Below are the code and all the weights of a small trained network. Each question names an input and a class and asks about switching units off, where a switched-off unit gives its printed mean instead of its output.

import numpy as np


def w(rows, s, z=0):
    codes = np.array(rows[::2]) - 128.0
    scale = np.full(codes.shape[1], s)
    scale[-1] = z or s
    return codes * scale


def f(y):
    return y / 2 * (1 + np.tanh(0.7978845608 * (y + 0.044715 * y**3)))


def log_softmax(a):
    a = a - a.max(-1, keepdims=True)
    return a - np.log(np.exp(a).sum(-1, keepdims=True))


def net(x, mask):
    res = np.array(x, float).reshape(1, 2) / 4 @ E
    y = f(res @ A[0][:, :-1].T + A[0][:, -1])
    res = res + np.where(mask, y, B[0][:, -1]) @ B[0][:, :-1]
    return log_softmax(res[-1] @ U[:, :-1].T + U[:, -1])


A, B = {}, {}
E = w([
[169,140,181,156,93,172,142,48,104,205,119],'x0',
[122,248,155,71,198,174,201,174,194,118,109],'x1',
],0.013)
A[0] = w([
[137,71,30,158,84,81,110,55,154,124,115,32],'N0',
[188,162,195,148,5,188,99,23,98,195,88,68],'N1',
[100,157,91,183,71,140,114,126,193,70,159,52],'N2',
[62,83,80,136,165,46,117,158,211,108,147,28],'N3',
[80,107,74,96,121,3,52,214,135,34,116,104],'N4',
[130,44,130,188,47,27,20,134,66,116,161,110],'N5',
[191,145,150,179,147,142,112,45,164,220,108,8],'N6',
[106,191,189,78,150,160,170,136,248,111,79,2],'N7',
],0.0074,0.0098)
B[0] = w([
[120,181,91,28,179,79,108,63,133,186,244,164],'N0',
[151,112,124,112,102,136,124,139,73,99,110,206],'N1',
[153,163,122,48,200,133,32,2,79,158,205,122],'N2',
[162,153,100,44,113,138,47,25,68,139,216,153],'N3',
[167,91,141,144,106,164,121,124,73,81,133,209],'N4',
[89,151,118,142,157,94,144,163,193,140,132,248],'N5',
[156,150,109,56,149,168,70,35,104,119,201,151],'N6',
[72,142,112,106,176,107,146,96,122,163,176,173],'N7',
],0.021,0.016)
U = w([
[21,158,95,107,169,94,123,112,182,164,174,63],'0',
[185,131,106,107,107,159,85,92,78,91,151,67],'1',
[87,118,140,225,86,141,180,239,196,70,7,251],'2',
],0.016,0.013)

Each question gives the input, the list of numbers given to net, and the class t.
The units are the neurons (one row each of A and B). Each row of codes is followed by its name. A weight is (code - 128) times the scale printed after its matrix; where a second scale follows, it is the last column's (A, B and U).
mask holds one flag per neuron, in row order. A switched-off neuron (its flag False) gives its mean, the last column of its row in B, instead of its output. The means were averaged over made-up inputs and are rounded, as every weight is.
A unit's drop is (log p(t) with every unit on - log p(t) with that unit switched off) / (log p(t) with every unit on - log p(t) with every unit switched off).
The circuit of an input: a set's keep is (log p(t) with only the set's units on - log p(t) with every unit switched off) / (log p(t) with every unit on - log p(t) with every unit switched off). Starting from all 8 units, units are removed one at a time, each time the one whose removal leaves the highest keep (on an exact tie, the one counted first), for as long as the keep stays at least 0.8.
circuit, biggest first: the units of the circuit, biggest drop first
most important unit: the unit with the biggest drop
k most important neurons: the k neurons with the biggest drops, biggest first
drop of u: that unit's drop, to one decimal
input [7,-8], class 0: most important unit -> N5
input [-1,3], class 2: circuit, biggest first -> [N0; N3]
input [-6,-5], class 1: 2 most important neurons -> [N4; N3]
input [6,5], class 1: 4 most important neurons -> [N5; N1; N0; N6]
input [1,3], class 2: 3 most important neurons -> [N0; N3; N6]
input [2,-4], class 0: 2 most important neurons -> [N4; N0]
input [4,-4], class 0: 2 most important neurons -> [N4; N5]
input [2,2], class 2: drop of N0 -> 0.2
input [5,-7], class 0: drop of N5 -> 1.6
input [-7,2], class 1: drop of N4 -> 0.0
